After every row comes roughly how far along a hidden order it lies, from 0 to 10.
In the rows, 128 means zero.
[140 153 137 143 142 132 129 142 133 149 132 126 124 128 125 121 123 134
 115 129 129 139 109 120 105 129 123 120 130 113 126 129 124  81 121 117
  94 114  91  90 121 100 102 103 121 102 119 122 117 110  76 117 111  96
 122 122 110 101 110  70 115 114 121 106 119 120 108 124 139  90 118  59
 118  75 123 107 121 166 115 126 106 134  96 125 121 129 128 104 124 118
 130 127 140 139 122  90 134 156 122 151 148 141 133 146 255 142 156 122
 139 170 134 138 162 131 148 142 150 150 117 160 164 167 169 146 162 153
 143 155 145 139 151 141 182 160 135 152 144 144 139 148 135 167 139 155
 150 135 175 138 136 140 136 143 135 147 134 139 125 118 139 131 136 130
 132 142 131 140 136 130 119 116 119 174 118 115 121 125 123 102 124 124
 113 103  80 129 123 125 100 112  79  76 124 123  92 117  94 107 123  93
 113 112 104 106  97  56  70  96  69  96  77 137 115  98 122  84  93  12
 107 110 112]
8
[ 99  37 112 118  96 115 121 103 117 119 118  96 114 122 124 128 134 124
 116 138 134 156 171 142 140 137 142 139 144 145 154 196 136 186 152 148
 146 145 112 139 123 145 140 133 129 139 121 131 131 118 101 109 123 118
 120 108 115 107 102  75 113 115 120 106 113 111  96 118  92 120 118  90
 138 130 134 139 135 183 142 129 155 159 164 139 147 148 173 145 153 157
 152 184 180 144 142 114 136 140 135 131 142 115 118 137  17 116 102 108
 122  66 123 109  74 105  91 100  89 111 100 100 115 117 134  88 101 122
 125 147 125  95 130 132 164 190 135 150 154 161 141 151 142 193 145 165
 152 138 180 139 147 144 136 137 129 135 122 131 126 107 117 115 117 114
 105 123 115  96  97 103  75 114  78  48 124 106 114 121 112 109 124 126
 105 108 120 129 135 137 154 131 176 158 137 137 184 140 232 148 154 168
 145 153 134 138 145 126 120 144 146 120 134 120 120 112  61 148 103  36
  83  92 107]
0
[110  55 106 120  95 118 119 110 101 108 117  98 113 124 122 120  88 131
  96 112 139 126 101 109 117 118 127 151 117 124 124 104 129  92 130 118
 128 124  90 120 148 132 128 120 127 128 134 125 137 133 109 139 126 116
 126 137 132 134 149 169 131 139 132 131 132 148 140 146 155 146 139  79
 146 144 145 136 143 241 149 134 169 149 154 139 152 148 185 176 150 135
 154 191 197 159 165 206 155 152 149 160 164 169 147 153 255 155 175 149
 145 211 135 148 192 140 165 151 152 148 147 153 160 160 173 186 156 158
 138 159 142 229 157 138 167 235 140 155 146 164 147 145 127 182 138 163
 129 155 169 150 150 157 143 143 180 156 151 151 135 207 158 140 156 162
 187 147 146 140 157 153 151 141 170 232 151 141 141 137 148 138 138 126
 160 149 131 152 117 128 137 146 136 120 126 131 126 124 128 122 141 155
 122 125 126 124 121 146 136 103 108  94 102 130 119 112 136  89 133  45
 129  96 114]
8
[144 165 139 133 149 134 128 133 161 147 143 142 142 138 138 132 155 142
 157 143 132 146 175 148 142 141 135 131 141 129 156 158 134 180 132 136
 150 141 166 152 129 142 134 156 134 156 132 130 130 143 157 159 136 145
 133 145 138 122 132 161 130 136 131 133 130 130 126 118 114 133 136 166
 121 132 126 120 126  67 118 118 100 117 127 125 110 116 120 112 125 116
 125 116  85 119  89  86 135 116 108 108 113  89 117 119  22 133 117 120
 123  74 120 114  79 114 122 121 114 124 117 106  99 112  90 103  95 113
 125 114 122  89 114 123 111  38 120 114 127 109 116 118 126 102 123 104
 141 121 115 120 133 106 120 115 128 122 110 119 123 107 116 117 127  90
 130 127 117 116 117 143 130 126 147 107 124 122 125 132 130 145 125 132
 141 127 141 126 136 141 143 131 157 150 134 131 153 141 150 136 141 155
 136 142 143 140 145 159 136 154 178 184 198 130 135 150 144 164 149 172
 152 155 156]
9
[130 125 128 132 128 134 129 132 144 127 136 128 132 132 137 130 148 145
 148 131 118 135 143 134 136 133 131 148 136 127 142 152 132 157 128 134
 149 142 125 135 131 144 137 140 135 162 145 133 136 140 170 162 135 135
 134 146 141 136 147 176 134 139 134 145 135 151 130 137 171 148 141 140
 137 144 139 132 136 148 141 132 138 131 149 130 135 133 150 127 137 152
 142 142 128 141 124 155 160 135 135 147 146 124 129 129 215 141 139 140
 131 130 130 131 124 118 149 136 122 131 110 125 138 141 150 141 122 132
 123 132 125 137 130 129 104  76 124 121 127 127 126 120 120 112 121 115
 136 135 125 122 105 119 123 113 137 111 111 114 117  99 126 120 123 101
  92 124 119 118 107 127 126 123 116  88 128 110 111 122 122 124 121 121
 123  87 119 119 116 121  91 102  77 115 124 127 108 122  62 117 123 120
 125 123 124 119 108 136 110 100  77 116  96 129 114 127  99 111 103  78
 107 116 124]
9
[112  87 117 129 117 109 118 108 136 124 129 116 124 128 128 120 146 133
 142 140 132 154 161 129 130 133 145 168 144 134 153 171 135 186 140 136
 142 148 218 142 147 157 150 160 141 165 142 134 130 140 165 144 126 134
 131 141 130 124 131 131 120 118 126 122 122 116 110 112  93 101 110  95
 127  84 119  95 118 123 105 118  87 108 112 125 112 114 117 122 126 113
 120 127 125 133  99 100 136 137 130 141 146 122 132 136 147 143 138 129
 131 147 127 133 163 129 146 142 157 146 141 136 127 166 172 161 140 140
 151 161 135 120 138 139 167 146 128 140 136 141 131 130 130 137 130 124
 137 114 137 123 136 120 124 111 137  97 101 117 111  69 113 117 116  97
 126 109 118 102 104 113 103 124 104 103 101 106 117 123 122 119 122 129
 126 130 125 143 132 127 121 122 150 146 133 129 159 132 174 133 149 161
 138 148 138 136 156 122 144 163 191 162 197 146 133 134 143 122 167 179
 160 138 141]
4
[155 153 137 134 151 142 130 134 131 138 134 139 130 131 136 126 117 133
 118 115 130 128  92 107 109 117 121  77 116 110 110 106 119   1 115 118
  89 112  68 105 115 109 114 106 127 115 120 122 129 129  74 125 131 135
 130 140 126 129 134 148 131 133 131 131 134 141 136 145 164 142 154 133
 141 141 136 151 141 171 140 134 144 143 124 131 134 131 150 122 128 138
 131 145 117 137 124 101 124 117 100 111 127 107 122 122   4 113  99 120
 110  96 124 122  80 113 112 116 108 114 111 122 109 119 133 118 112 128
 109 126 118 157 120 127 154  99 126 142 135 129 133 139 138 151 137 144
 140 149 167 143 162 143 137 150 155 150 145 146 136 136 157 137 136 146
 164 142 129 139 142 141 139 122 143  97 129 124 118 126 122 109 126 117
 122 100  67  92 114 115  83 109  71  91 120 127  93 119  89 118 122  91
 117 122 116 115 116 146 109 126 116 132 138 126 134 130 130 157 149 106
 140 136 143]
5
[ 94  29  91 123  88  88 111 107 114  94 118  88 112 119 116 113 147 124
  99 113 168 123 141 102 125 114 148 123 143 138 161 190 132 179 151 148
 158 157 255 143 159 190 186 188 158 200 172 141 141 167 125 188 141 174
 134 189 150 156 153 195 139 132 133 113 145 140 127 148 174 126 115 118
 137  77 115 131 122 162 107 127  87  83 111 123 104 111  93  67 118  99
  87  96  51 107 102  20  68 114  78  68 106  64 113 118   1 105  89 114
 113  83 128 109 104 115 114 114 139 123 101 108 136 151 218 177 148 158
 139 169 128 226 139 141 162 190 135 168 150 163 153 157 162 190 163 177
 155 163 218 157 177 155 145 175 229 166 154 158 142 152 165 131 129 162
 165 161 128 110 141 129 140 137 105 135 103 113 119 123 110 115 120 109
 129  77  26 114 109 106  46  77  24  17 113 119  69  98   1  97 105  56
 108  95 112  98 101  78  44 120  73  81  78 133 101 110  95 103  82  56
 119 125 132]
4
[149 191 144 131 150 124 129 129 134 152 134 148 137 133 122 124 112 103
 137 139 137 138 133 128 118 128 128  80 129 122 127 114 126  23 119 122
  89 118 152 121 115 104  99 121 116  77 104 116 110 110  73  90 119 126
 120 105 105 103  84  44 110  93 116  97 110  76  95  93  49  70 104 130
 100  76 105  96 108  34  90 108  61 109  65 116  92  87  77  97 101  65
  97  91  69  98  79   1  86 110  90  56  92  88 112 110   1  89  83  93
 100  68 115 107  64 132  98 109 114 106 122 110  74  89  48  60 110 101
 142  95 119  70 106 121 153 103 121 120 121 110 121 124 142 128 120 131
 133  97 127 128 163 121 125 138  97 141 132 138 138 167 132 133 130 145
 195 131 127 134 148 146 148 127 166 131 111 146 154 142 142 136 136 141
 154 172 165 125 152 147 179 168 219 193 138 131 191 148 255 149 149 167
 144 150 141 154 175 137 133 217 255 197 255 125 158 149 168 195 195 248
 185 183 163]
10
[134 136 128 139 137 129 129 133 119 140 124 124 123 123 122 121 114 124
 115 119 130 114  92 111 103 122 123 120 123 117 119 120 122  52 121 120
  96 115  85  96 131 104 109 105 127 103 121 124 117 116  81 104 113 108
 123 121 112 110 117  71 121 114 122 112 120 119 114 126 144 103 121  72
 126 100 125 118 123 165 121 129 120 134 111 128 125 136 133 116 124 125
 126 108 149 138 127 109 129 153 132 150 151 150 135 145 235 139 147 126
 134 174 135 135 164 134 144 137 146 141 124 156 151 162 169 139 160 152
 135 148 141 147 143 140 162 168 133 151 140 142 137 142 130 149 139 150
 134 138 159 138 138 139 135 137 133 143 135 141 129 122 135 129 133 133
 134 139 133 140 139 121 116 118 115 157 124 121 128 127 123 100 127 125
 110 111  87 125 124 125 106 114  76  91 123 124  84 119  92 113 120  97
 114 114 108 112 109  74  91  97  72  84  72 131 115  98 112  89  92  51
 114 104 112]
8
[107  72 113 126 110 105 119 111 124 116 123 101 122 124 121 118 133 127
 148 138 124 148 172 133 131 136 144 164 145 138 158 175 136 231 144 138
 149 149 227 145 139 160 161 157 149 147 146 134 130 144 174 152 124 124
 127 143 127 125 129 122 123 118 125 126 123 117 106 108  92  99 104 108
 122  88 118  83 115 125 107 114  82 105 114 126 115 118 112 116 126 101
 120 110 115 132  97 108 143 151 137 139 152 134 134 138 244 154 154 133
 141 152 130 140 183 130 156 150 160 149 134 136 142 154 154 141 147 135
 156 152 135  90 137 139 136 111 126 127 132 124 126 116 117 126 125 105
 123 107 110 110  99 111 117  97 121 103  90 114 105  93  99 112 122  88
 120 115 119 107 122 105 111 127 111 140 120 120 132 136 133 140 130 144
 130 148 172 163 145 145 164 144 192 173 142 131 188 134 190 140 153 177
 141 148 144 139 156 106 144 143 155 146 172 137 122 123 124  87 126 134
 127 115 117]
3
[147 160 140 137 157 140 137 145 160 138 139 162 143 136 145 131 178 150
 166 123 133 149 190 138 146 140 147 134 143 133 153 178 132 210 135 145
 154 144 178 139 130 157 166 165 147 180 147 139 141 153 184 167 140 143
 139 160 149 141 145 177 139 143 135 147 140 148 133 134 159 158 144 179
 135 121 130 144 134 105 134 132 128 125 153 128 121 134 144 116 132 150
 129 121 116 137 110 117 140 133 134 135 143 114 122 117 133 131 125 132
 119  89 127 118 110 106 112 124 117 121 103 107 122 124 251 128 100 118
 106 136 108  76 108 130  88  43 117 120 116 112 118 109 116  96 118  93
 139 123 107 110 101 108 119 101 129  89  90 109 110  39 113 112 108  94
  76 120 116  98 100 105 102 118  93  25 118 100 109 119 108 113 117 126
 114  70  93 106 116 117  98  99 107 103 125 127 100 120  76 122 118  89
 125 121 122 115 118 134 112 101 116 124 106 127 116 132  84 136 109 141
 114 128 128]
9
[ 89  68 111 117 108 122 124 115 134 145 131 140 131 139 148 136 167 174
 136 164 158 188 239 172 170 159 155 152 146 139 159 182 138 120 140 134
 116 132  69 120  98 106 104 123 109 127  98 125 124 101  81  79 114 103
 122  98 121  97  96  78 110 111 126 111 114 116 122 129 113 150 132 116
 145 160 143 158 148 179 153 132 175 172 165 142 144 150 193 159 148 168
 149 167 161 147 132  86 128 122 122  94 132  90 112 129   1 104  93  98
 116  26 118 103  67 119  83  96  91 116  95 111 117 134 135 103 109 130
 126 153 134 169 136 135 200 236 140 165 171 191 150 157 154 203 145 171
 179 138 170 144 155 138 130 130 105 120 109 122 122  84 111 104 108  90
  94 126 104  98  77 100  65 108  44  60 117 100 111 119 117 101 120 123
 118 105 150 130 131 139 159 141 208 181 142 141 210 154 255 156 169 189
 153 158 130 143 137 176 124 145 169 126 151 123 126 106  26 145  84  65
  66  93 105]
0
[158 200 147 151 173 148 134 154 160 162 142 169 138 137 136 127 169 155
 135 153 139 160 166 143 133 137 134 163 141 119 140 141 128 124 123 127
 125 123 127 109 122 106 114 115 119 134 119 127 115 105 102  96 110  98
 127 106 115 102 105  64 112 107 122 103 110 110 110 116 128  87 113  52
 110  72 119 102 117 119 103 126  93 125 100 123 112 120 124 117 124 130
 130 135 143 133 129 102 138 148 135 149 149 134 136 147 255 147 157 126
 138 169 133 144 175 139 158 144 161 163 142 163 151 181 165 160 168 158
 153 156 158 137 147 141 191 156 134 155 147 156 139 149 129 150 138 149
 154 128 154 131 153 135 130 130 124 120 125 119 118  59 134 119 123 110
  86 119 122 122 106 108  93 109  90 125 101 104 101 115 107  91 117 117
 106  96  75 127 114 120  73  90  56  70 121 120  74 118  86 105 119  98
 120 114 109 114 103  64  91 105 108 127 113 148 122 111 129  93 136 117
 154 138 137]
8
[119 121 122 143 140 119 119 128 165 146 137 162 137 138 135 125 197 157
 150 168 153 179 225 158 157 144 160 211 161 139 175 202 141 248 145 148
 162 152 255 160 138 149 155 172 134 189 143 136 124 127 165 123 112 115
 133 128 132 114 118  91 113 106 124 101 111  92  98 101  59  89  96  52
 105  48 111  61 114  86  92 117  71  91  96 119  94 103  97 124 123 114
 112 130 132 130 102  75 131 139 140 139 153 128 129 149 211 152 167 127
 134 170 128 141 193 140 160 157 179 169 172 148 131 193 199 189 170 171
 176 188 159 140 154 147 225 181 135 156 148 173 143 144 134 145 137 140
 166 110 147 124 168 123 126 107 137  88  96 109 105  26 111  97 108  75
  74  83 112  84  77  87  66 113  66  86  82  87  93 112 101  98 114 113
  98 106  89 151 124 116  95  95 106 106 131 123 136 133 158 123 142 152
 142 142 140 140 155  94 153 179 233 192 252 172 146 137 170 118 219 255
 215 168 161]
4
